Each row has a name. Each piece below is followed by the name of the row it came from, unless a question asks for something else. Each question is about the rows just above it. Places in a row count from 0.

[ 88 118 125 161  93  78 173 159] = j_231
[163 111 116 111 160 166  73 160] = j_192
[130 145 140 178 144 128  73 106] = j_607
[113 108 111  94 112 110 148 132] = j_681
[130 145 140 178 125 128 127 128] = j_64
[111  67  89  36 121 105 127 125] = j_477
Where in the named rows is [118]?
j_231, 1
Row and place of [144] in the named rows:
j_607, 4
Where in the named rows is [78]?
j_231, 5
[110] is at row and place
j_681, 5
[105] is at row and place
j_477, 5

[158  99 159 137 154 143 155 161  89 149 159 156 101 159  97 153 154 135
 116  89 157 150 159 114 149 142 121  95  96 106 117 157 138  96 107  94
 155 153  95  90 155 103] -> j_301
[ 97 167 111 164 148 158 114  92 155  95 143 115 104 149 130 122 141  89
 174 148 153 113 147 171  92 112  88 173 106  91 176 154 147 120  93 147
 101  88 140 167  91 177] -> j_959
[105 149 110 106  95 114  91 110 166  97  91 104 153  92 158 112  89 103
 152 157  94  90  90 132  99 128 148 143 150 147 105  99  95 164 140 157
 106  93 167 146 108 177] -> j_248
[ 97 167  84 117 148 158 114  92 155  95 143 115 104 149 130 122 141  89
 174 148 153 113 147 171  92 112  88 173 165  91 176 154 147 120  93 147
 101  88 140 204  91 177] -> j_24
[ 88 159  92  96 132 112 137  63 114 145 132  94 139 123 137  83 142 163
 103 169 130 140 132 157 137  57 123  94 165 120 162 113 171 119 148  80
  95 148 124 204  75 138] -> j_747
[ 97 167  84 164  89 158 114  92 155  95 143 115 104 149 130 122 141  89
 174 148 153 113 147 171 163 112  88 173 106  91 176 154 147 120  93 147
 101  88 140 167  91 177] -> j_790
q: [105 149 110 106  95 114  91 110 166  97  91 104 153  92 158 112  89 103
 152 157  94  90  90 132  99 128 148 143 150 147 105  99  95 164 140 157
 106  93 167 146 108 177]
j_248
q: [ 88 159  92  96 132 112 137  63 114 145 132  94 139 123 137  83 142 163
 103 169 130 140 132 157 137  57 123  94 165 120 162 113 171 119 148  80
  95 148 124 204  75 138]
j_747
[152] is at row and place
j_248, 18
[ 97 167 111 164 148 158 114  92 155  95 143 115 104 149 130 122 141  89
 174 148 153 113 147 171  92 112  88 173 106  91 176 154 147 120  93 147
 101  88 140 167  91 177] is in which row?
j_959
Where in the named rows is [111]?
j_959, 2

[ 70 193  66 108 160 127 170 169  79 194  70 183  76]  j_928
[ 78  96 214  73 123 184  98  38  84 215  39 191 103]  j_497
[177 107 191 152 185 133 106 139 174  93 175  76 189]  j_410
[140 172 139 173 160  80 186 164 168  92 164  96 161]  j_414
Row and place of [170] in the named rows:
j_928, 6
Row and place of [80] in the named rows:
j_414, 5
[194] is at row and place
j_928, 9
Where in the named rows is [215]?
j_497, 9
[161] is at row and place
j_414, 12
Row and place of [140] in the named rows:
j_414, 0
Where in the named rows is [92]?
j_414, 9

[ 95 124 154 167 106  58 102 144 153 120 108 166 112 115 140 117 145  98
  88 185 164  89 152  61 147 192 103 110 119 164 146 124] -> j_882
[ 94 168 145 144 126 120 160 129 122 140 181 193 183 159  85 111 137 119
 160 127 112 128 149 127 109 106 111 149 127 109 105  99] -> j_315
[ 99 102 157 163  99  56  85 156 148 123  95 146 134  99 156 114 134  96
  74 198 184  83 147  54 167 201  95 109 120 173 129 130] -> j_767
[151 101 129  76 119 187 137 152  78 160 153  82 208 122 129 147  77 142
 156 105 142 155  99 184 161  63 118 160 149  85 102 127] -> j_383
[ 85 109 163 163  95  66  98 161 136 134 125 162 139 109 138 128 127  97
  92 194 181  89 110  63 163 178  83 124 121 161  99 117] -> j_346
[ 82 186 144 180 133  78 152 112 159 112 154 221  53 161  90 130 176 110
 138 140 101 109 165  90  90 156 126 121 116 141 182 102] -> j_903
[104 103 154 123  98 126 119 165 101 155 154 133 181 118 126 147  98 117
 127 158 169 118 129 121 165 116  87 152 135 122  41 114] -> j_945
Row and place of [187] in the named rows:
j_383, 5
Where in the named rows is [104]?
j_945, 0
Row and place of [92] in the named rows:
j_346, 18
Row and place of [74] in the named rows:
j_767, 18
Where in the named rows is [176]?
j_903, 16
[108] is at row and place
j_882, 10
q: [104 103 154 123  98 126 119 165 101 155 154 133 181 118 126 147  98 117
 127 158 169 118 129 121 165 116  87 152 135 122  41 114]
j_945

[102 207 154 166 142  95 102 102 140] = j_643
[ 74 141 174 178 123  77 127 167 101] = j_578
[ 87 152 170 180 146  84 103 157  90] = j_768
[141] is at row and place
j_578, 1
[101] is at row and place
j_578, 8
Where in the named rows is [157]?
j_768, 7
[127] is at row and place
j_578, 6
Row and place of [103] in the named rows:
j_768, 6
[90] is at row and place
j_768, 8

[ 89 148  43 154 126 117  59 121  89  90  45 190 136  98 143  56 143 136
 125  68  77]  j_718
[ 81 153  67 172 161 110  71 147 161  73  72 164 126 165 121  61 171 166
 118 122 128]  j_528
[162 116 204 104 118 149 193 144 174 161 206  64 130 167 108 202 105 110
 139 186 182]  j_736
[148 134 147 107  90 101 154 131 107 155 150 126 158 111 136 174  91  90
 158 119 124]  j_984
[149 137 148 105  78 167 159 135 106 159 153 106 158 113 126 183  81  79
 159 117 126]  j_35
[108 177 109 157 121 169 120 176 179 106 124 142 174 189 116 143 132 125
 168 139 107]  j_53
[ 98 125  98 153 168  94  93 131 156  90  97 138 101 152 120  73 168 169
 101 138 134]  j_288
[117 108  85 125 136  93  85  87  58 119  73 169 105  58 151  67 138 139
 101  76  67]  j_70
[114 147  70 127  87 148  90 119  62 123  72 177 160  74 150 106 102  95
 151  59  70]  j_762
[144  86 169 117 168  84 147 102 138 139 156 102  77 123 125 118 152 160
  85 162 140]  j_831
q: [144  86 169 117 168  84 147 102 138 139 156 102  77 123 125 118 152 160
  85 162 140]
j_831
Where in the named rows is [97]?
j_288, 10

[110 126 116 113  75  55 189 180 145] = j_150
[118 136 115 134 129 130 135 122 141] = j_893
[110 126 116 113 121 115 117 124 133] = j_485
[ 72 142 129 178  75  55 189 180 145] = j_185
[119 173 181 118  59  98  83  74 211] = j_375
[ 79  92 198 186 150 120 100 124 158] = j_942
Row and place of [211] in the named rows:
j_375, 8
Row and place of [141] in the named rows:
j_893, 8

[177  84 179 176] = j_613
[212 150 134 231] = j_138
[165 166 136 154] = j_466
Where in the named rows is [166]?
j_466, 1
Row and place of [177] in the named rows:
j_613, 0
Row and place of [165] in the named rows:
j_466, 0

[ 53  87 198  59 163  84 110  85 108  80  68 186  51 195 180  77  74 146
 194 192  71  73 196 164 169] = j_51
[121  58 151 120 122  51  74  45  80  58 172 217 128 163  49  73  54  58
 125 201 176 122 119 184  79] = j_536
[199 160  67 179  61 180 154 171 155 166 198  99 180  56  84 148 191 115
  78  68 185 179  97  99  48] = j_610
[159 167 189  70  96 176 175 175 114 150 144 107  56 113  90 124 157 175
  79 122  88 169 189  67  99] = j_256
[165 165 160  67  54 153 155 162  90 121 194 127  60  94 100  97 149 141
  88 113  93 180 179  79  74] = j_17
[119  62 145 104 105  65  86  57  68  62 188 193 111 151 204  56  71 202
 203 184 166 140 125 177  71] = j_898
[165 165 160  67  54 153 155 162  90  92 194 127  60  94 100  97 149 141
  88 113  93 180 179  79  74] = j_887
[ 71 122 184  69 165 101 127  93 128 100  42 156  50 193 155 130  97 171
 155 169  72  80 183 128 194] = j_401
[ 71 122 184  69 165 101 127  93 128 100  42 143  50 193 155 130  97 171
 155 169  72  80 183 128 194] = j_324
[124] is at row and place
j_256, 15
[195] is at row and place
j_51, 13
[165 165 160  67  54 153 155 162  90 121 194 127  60  94 100  97 149 141
  88 113  93 180 179  79  74] is in which row?
j_17
Where in the named rows is [203]?
j_898, 18
Where do [ 71 122 184  69 165 101 127  93 128 100  42 143  50 193 155 130  97 171
 155 169  72  80 183 128 194] appear?
j_324

